Each new row is followed by what is left after taking away its nearest point in the smallest flat space through zero that holds the last named rows:
In the rows, 128 means zero.
Diman (5 x 12):
[[127 119  96 132 139 148 136 103 148 109 116  71]
 [128  92 148 122 122 105 122 107 100 138 117 123]
 [113 110 144 104  94 127  95 104 115 191  63 162]
 [ 83 121 121 144 109 128 108 124  60 184 143 137]
 [113  91 113 130  58 142 102 179 130 154 154 120]]
New rows:
[134 121 106 180 141 113 132 150 106  90 166 121] -> [136 121 112 159 128 120 117 132 124 116 112 140]
[117 162 108 121 147 158 144 117 121 157 137 138] -> [136 123 127 111 131 139 143 124 128 141 139 129]
[119 116 162 128 157 150 146 134  89 126 159 120] -> [125 118 155 115 141 166 137 137 122 133 130 123]
kupo (3 x 12):
[[ 83 144 141 129  92 102 112 174  87  97 133 142]
 [ 96 142 120 126  98 121 127 143 116 111 139 145]
 [127 137  89 109 143 158 158  98 165 141 153 134]]
New rows:
[121 141 151 124  71  89 128 120 149 152  91 137] -> [120 147 146 100 114 100 143 132 152 157 108 121]
[100 168  96 125 114 143 136 133 108 136 137 150] -> [131 151 117 136 132 138 125 127 107 147 116 134]
muner (3 x 12):
[[ 84 140 136 168  94 121 111  73 110 146  98 118]
 [172 120 107 131 151 108  93 117 144 134 119 107]
 [ 74 119 135 165  68 137 149  54 130 120 140 156]]
New rows:
[101 116 138 125  86 116 125 127 114 132 176 151] -> [123 121 132 121 108 105 102 140 113 142 161 131]
[163 161 137 154 146 107  83 143 115 117  84  94] -> [144 146 142 149 120 126 125 134 127  94 121 131]
[156 128 177 134  93 165 156 163 113 140 111 115] -> [174 117 163 144  92 155 142 135 128 138 114 112]
setu (3 x 12):
[[ 75 119  94 154  72 148  67 112 153 150  88 131]
 [116 137 115 158  90 168  98 134 137 136 109 134]
 [106 126  97 152  78 123 105 121 130 123  75 159]]
New rows:
[108 123 114 120 105 143 134 118 135 121  73 120] -> [123 126 130 110 129 147 148 124 132 121  99 107]
[ 97 179 134 114 166 151 132 150 149 129 122 118] -> [ 95 176 125 114 158 134 136 146 145 122 105 132]
[126 159 155 121 169 127  81 102 190 147 147 134] -> [144 167 149 131 155 117  99 109 175 127 123 163]
Lubir (2 x 12):
[[143 135 126 114 112 162 109 178 148 118  81  77]
 [123 101 132 162 159 179 164 124 136 122 141 106]]
New rows:
[125  97 124 149 157 189 141 121 138 133 150 136] -> [131 120 120 119 130 151 109 130 134 137 134 149]
[129 150 105  80 130  99  92 137 106 134 123 118] -> [123 130 108 105 154 129 119 127 109 131 139 110]
Bodod (2 x 12):
[[122 115 113 138 120  80  92 126 104 121 114 133]
 [121 154 164  81 143 192 152 127 177  87 163 129]]
New rows:
[151 125  97 151 124 153 136 139  92 200 122 147] -> [134 134 114 114 128 150 107 135 109 143 139 156]
[161 135 156 162 133 154 174 128  89 159 124 143] -> [146 136 162 140 133 130 137 124  91 115 130 152]
Makek (2 x 12):
[[142 155  87  98 106 127  75  71 106 157 134  94]
 [138 139 127 141 139  85 114 163 151 139 106 142]]
New rows:
[137 177 117 109  89 109  85  76 118 127 120 103] -> [124 154 150 131 105 117 129 115 132 102 119 128]
[149 120  97 139 138  92  79 114 120 123 136  85] -> [137 101 119 149 145 112 114 129 121 103 143  97]
[ 78 119 146  87 156 124 145 135 135 122 131 155] -> [ 84 130 133  80 151 116 126 123 132 133 129 147]
mefu (2 x 12):
[[ 81 193 133 119 127  99 123 154 134 121 121 158]
 [119 147 112 141 128 118  93 139 116 138  98  85]]
New rows:
[154 106 132 117 115 166 167 115 120 124 131 148] -> [133 139 124 122 115 150 143 130 114 128 110 131]
[145 131  98 151 152 111  96 160 123  93 107 107] -> [149 121 109 142 152 116 120 154 131  86 127 138]
nepu (4 x 12):
[[139 128 142 114 140 189 112 122 167 115 134 135]
 [115 105 114 126 131 185 129 102 189  74 129 136]
 [131 109 126  94 171 183  94 115 168  79 142 103]
 [147 105 118 114 114 144 104 122 154 108 117 128]]
New rows:
[143 152 116 113 170  82 172 126 129 145 107 118] -> [156 143 117 108 157 110 161 121 156 136 100 129]
[111 116 104 159 128 147 144  95 122 100 150 111] -> [140 124 119 148 118 144 124 110 109 130 144 114]
Gor (2 x 12):
[[126  38 112 160  84 128 145  98 154 140 130 139]
 [147 184 156 129 159 109 107 167 104 112 143 141]]
New rows:
[148 116 132 178 106  78  95 162 128 119 151 170] -> [117 139 105 133 111 111 109 134 135 131 122 132]
[ 82  99 121 158 142 142 132  95 130 107 146 142] -> [ 85 127 128 151 156 140 126 106 121 102 147 141]
bol (5 x 12):
[[111 148 176 140 161 137 120  88 160 110 162 142]
 [117 148  77 119 126 146 123 133 135  99  97 112]
 [128 130 127 104 145  90 107 137 145 105 118 156]
 [134 144 145 116 169 175 128 111 191 144 101 141]
 [116 158 116  99 153 103 103 120 142  75 130 145]]
New rows:
[ 83 144 126 139 128 123 124 118 117 142 121 180] -> [ 93 148 119 130 125 134 130 122 106 152 120 172]
[124 152 110 118 155  88  97 144 178 140 102 164] -> [124 155 114 140 130 115 119 132 134 154 136 130]
[161 114  90 128  86 101  92 141 125 138 130 139] -> [154 132 111 135 105 131  96 114 143 136 145 135]
vuv (2 x 12):
[[105  79 111 143 121 147 131 139 127 150  98 114]
 [ 69 104 114 138 136 111 154 150 148 180 120  84]]
New rows:
[149 168 129 125 120 137 115 116 138  96 141 160] -> [118 140 117 135 120 138 126 129 145 124 126 138]
[116  86 106 161 137 151 134 164 133 162 104 116] -> [143 134 123 146 143 135 129 152 132 136 132 133]
rof (5 x 12):
[[138 103 145 145 148 103 153 140 156 132 136 134]
 [125 124 149 148 144 104 158 116 121 106 108 146]
 [ 73  90 121 148 140 137 175 101  90 124  61 142]
 [121 119 115 106 140 152 148 125 102 146  98 133]
 [ 98 104 133 138 165 124 191  99  90 132  68 157]]
New rows:
[123 134  80 154 106 137 128 160 103 108  98 111] -> [139 144  88 156 132 116 136 152 117 129 123 124]
[157 101 114 148 166 119 126 148 104 126 138 125] -> [145 111 108 151 153 124 111 138  95 119 138 121]
Veso (2 x 12):
[[ 99  72 159 134 163 107 129 130 121 150 147 156]
 [136 193 102 137  83 138 120 126 180 142 140 139]]
New rows:
[166 112 117 128 145 146 177 105 156 137  89  84] -> [153 106 124 135 147 138 174 105 172 155 104 104]
[147 153 109 135 133 106 120 119 106 109  85 111] -> [130 140 120 143 139  95 117 120 123 131 104 136]
zal (2 x 12):
[[122 134 123 135 123 101 145 141  95 174 127 121]
 [104 145 137 127 127  71 153 133 112 152 138 116]]
New rows:
[ 99 129  92 135 150  74 179 155 115 118 145 109] -> [122 113  82 137 150 126 157 153 125 103 135 120]
[148 154  96 129 144 100 144 149  92 194 111 101] -> [149 151 107 118 152 122 126 130 138 130 116 108]
rala (2 x 12):
[[166  47 160  99 127 122  70  96 118 125 120 127]
 [126 126 141 128 138 107 107 108 140  76 106 122]]
New rows:
[108  74 124 120 155  94 122 148 136  80 116  97] -> [104  86 111 124 148 110 144 166 129 117 133 101]
[109 169 130 156 104 129 143  75 150 138 131 101] -> [122 142 138 146 101 132 129  69 144 150 134 102]
kul (3 x 12):
[[152 146 132 123 156 151 111 101 115 132 147 137]
 [139 133 150 147 145 163 119 107 124 115 168 119]
 [150 136 137 120 142 145 125 104 112 113 167 128]]
New rows:
[133 139 117 153 119 117 148  85  98 152 169 127] -> [120 135 112 160 113 109 148  99 109 163 144 127]
[121 102 110 162 103 121 125 166 138 153 155 134] -> [140 114 104 145 118 124 117 150 125 157 161 145]
[111  92 119 146 141 182  96 115 149 119 161  94] -> [117  95  93 108 132 146 104 122 139 128 135 110]
Kuri (2 x 12):
[[123 115 138 149 117 146 130 121 144 165  92 147]
 [135 144 128 108 122  94 136 141 116  94 156 102]]
New rows:
[133 112 115 102 120 195  87 101 121 107 146 123] -> [137 118 136 105  85 163 107 113 130 114 129 109]
[ 95  92 125 119 171 177 116 106 105 111 172 133] -> [ 99  98 153 125 124 138 143 121 118 125 145 118]
tugi (4 x 12):
[[152 117 151  98 131 141 169 104 139 144 121 135]
 [130 100 110 152 110 111 109 149 117 150 137 101]
 [151 117 156 125  80 168 104 101 174 111  65 136]
 [ 92 125 118 124 173 100 151 125 144 119 123 139]]
New rows:
[134 131 173 167 162 154 128 154 143  89 124 177] -> [147 104 167 172 153 143 135 163 132 118 137 157]
[136 165 117  77  77 150 130 150 157 128 122 153] -> [118 145  99  88  95 121 136 163 155 141 131 141]
rozor (3 x 12):
[[ 96  91 167 204 124 122  97 121 145 159  97 101]
 [ 69  78 105 162 160  87  67 131 116 142 136 123]
 [114 111 147 167 137 117 112 121 121 153 121 127]]
New rows:
[ 86  94  97 123  97 126 115 146 106 105 132 166] -> [108 108 125 135  86 140 136 139 107 117 122 168]
[152 146 125  82 145 136 150 161 117 118 110 154] -> [129 123 136 117 146 129 128 160 125 130  97 140]
